Below is a small trained network, with its code and all its weights. Each question gives an input and a class and asks what happens when units are switched off, that is, made to give their printed mean instead of their output.

import numpy as np


def w(rows, s, z=0):
    codes = np.array(rows[::2]) - 128.0
    scale = np.full(codes.shape[1], s)
    scale[-1] = z or s
    return codes * scale


def norm(h):
    return h / np.sqrt((h * h).mean(-1, keepdims=True) + 1e-5)


def f(y):
    return y / 2 * (1 + np.tanh(0.7978845608 * (y + 0.044715 * y**3)))


def log_softmax(a):
    a = a - a.max(-1, keepdims=True)
    return a - np.log(np.exp(a).sum(-1, keepdims=True))


def net(x, mask):
    res = np.array(x, float).reshape(1, 3) / 4 @ E
    u = 0
    for l in range(2):
        y = f(norm(res) @ A[l][:, :-1].T + A[l][:, -1])
        res = res + np.where(mask[u : u + 16], y, B[l][:, -1]) @ B[l][:, :-1]
        u += 16
    return log_softmax(norm(res)[-1] @ U[:, :-1].T + U[:, -1])


A, B = {}, {}
E = w([
[253,4,122,115,58],'x0',
[143,170,34,125,80],'x1',
[112,48,82,72,169],'x2',
],0.0058)
A[0] = w([
[129,86,172,185,149,99],'0.n0',
[166,102,173,28,72,86],'0.n1',
[59,55,170,137,114,51],'0.n2',
[129,132,91,80,249,141],'0.n3',
[176,108,130,40,121,2],'0.n4',
[166,179,188,122,19,104],'0.n5',
[160,59,111,172,83,44],'0.n6',
[180,165,2,109,122,65],'0.n7',
[160,184,150,156,70,85],'0.n8',
[181,99,169,51,82,89],'0.n9',
[139,81,85,136,158,50],'0.n10',
[160,127,65,145,97,56],'0.n11',
[101,74,35,108,162,41],'0.n12',
[148,74,69,49,158,134],'0.n13',
[103,72,180,62,168,37],'0.n14',
[157,111,210,93,157,95],'0.n15',
],0.0098,0.0038)
B[0] = w([
[207,211,75,89,139,169],'0.n0',
[88,115,91,179,150,192],'0.n1',
[163,153,44,74,189,157],'0.n2',
[59,106,163,165,42,253],'0.n3',
[86,130,159,173,136,142],'0.n4',
[135,172,253,145,66,241],'0.n5',
[62,74,95,182,170,196],'0.n6',
[191,227,43,63,230,253],'0.n7',
[104,112,154,77,43,203],'0.n8',
[78,159,111,171,142,207],'0.n9',
[121,163,184,104,77,137],'0.n10',
[164,142,77,136,184,166],'0.n11',
[211,153,231,81,40,199],'0.n12',
[101,167,199,137,32,255],'0.n13',
[232,210,174,105,139,199],'0.n14',
[155,189,62,91,154,197],'0.n15',
],0.0069,0.0034)
A[1] = w([
[16,139,67,98,103,3],'1.n0',
[100,171,85,168,212,126],'1.n1',
[61,136,144,174,116,82],'1.n2',
[218,70,129,169,98,134],'1.n3',
[183,66,135,85,66,64],'1.n4',
[27,108,91,168,93,61],'1.n5',
[140,159,174,140,79,75],'1.n6',
[212,38,89,183,107,123],'1.n7',
[158,65,111,191,154,75],'1.n8',
[128,63,149,27,91,109],'1.n9',
[144,152,149,168,130,143],'1.n10',
[106,130,189,119,203,46],'1.n11',
[178,196,85,68,245,109],'1.n12',
[54,112,88,164,149,121],'1.n13',
[176,95,189,109,222,57],'1.n14',
[179,95,193,155,177,64],'1.n15',
],0.011,0.0061)
B[1] = w([
[75,83,169,195,207,156],'1.n0',
[175,24,130,131,143,202],'1.n1',
[164,65,41,120,123,173],'1.n2',
[59,182,134,117,228,178],'1.n3',
[70,192,169,167,87,144],'1.n4',
[156,18,141,178,158,164],'1.n5',
[96,89,198,111,69,195],'1.n6',
[81,79,64,147,254,176],'1.n7',
[129,34,129,161,180,135],'1.n8',
[96,198,227,195,18,144],'1.n9',
[158,88,45,70,150,178],'1.n10',
[69,223,84,110,128,131],'1.n11',
[223,104,81,32,82,255],'1.n12',
[195,61,140,197,168,158],'1.n13',
[171,214,4,83,92,129],'1.n14',
[51,223,27,44,96,123],'1.n15',
],0.008,0.0056)
U = w([
[59,62,139,191,225,104],'0',
[58,215,245,158,40,128],'1',
[222,197,74,40,165,2],'2',
[213,70,188,139,74,128],'3',
],0.012,0.0029)

Each question gives the input, the list of numbers given to net, and the class t.
The units are the neurons (one row each of A and B). Each row of codes is followed by its name. A weight is (code - 128) times the scale printed after its matrix; where a second scale follows, it is the last column's (A, B and U).
mask holds one flag per neuron, layer by layer. A switched-off neuron (its flag False) gives its mean, the last column of its row in B, instead of its output. The means were averaged over made-up inputs and are rounded, as every weight is.
A unit's drop is (log p(t) with every unit on - log p(t) with that unit switched off) / (log p(t) with every unit on - log p(t) with every unit switched off).
The circuit of an input: a set's keep is (log p(t) with only the set's units on - log p(t) with every unit switched off) / (log p(t) with every unit on - log p(t) with every unit switched off). Starting from the 12 units with the biggest drops (on a tie, the unit counted first), units are removed one at a time, each time the one whose removal leaves the highest keep (on an exact tie, the one counted first), for as long as the keep stays at least 0.8.
circuit, biggest first: the units of the circuit, biggest drop first
top k neurons: the k neurons with the biggest drops, biggest first
top k neurons in layer l: the k neurons of layer l with the biggest drops, biggest first
drop of u: that unit's drop, to one decimal
input [3,-5,-5], class 1: circuit, biggest first	[1.n12, 1.n1]
input [6,-6,6], class 0: circuit, biggest first	[1.n7]
input [3,8,-8], class 1: top 3 neurons	[0.n5, 0.n8, 1.n12]
input [-3,-2,-3], class 3: top 4 neurons	[0.n14, 1.n3, 1.n7, 0.n12]
input [-2,-5,5], class 1: top 2 neurons	[0.n3, 0.n7]
input [-6,6,5], class 0: top 3 neurons in layer 0	[0.n3, 0.n14, 0.n0]
input [-8,7,5], class 0: top 2 neurons	[0.n3, 1.n0]
input [-8,-8,-8], class 0: top 2 neurons	[0.n12, 0.n14]
input [2,-4,5], class 1: top 2 neurons in layer 0	[0.n13, 0.n7]
input [5,5,8], class 1: top 2 neurons	[0.n12, 0.n13]
input [-3,-7,8], class 1: top 2 neurons in layer 0	[0.n3, 0.n7]
input [-7,-8,-3], class 2: drop of 0.n0	0.1
input [-2,0,-1], class 3: drop of 1.n13	0.2
input [4,-2,4], class 0: drop of 0.n1	1.6
input [6,-5,-8], class 1: top neuron	[0.n5]
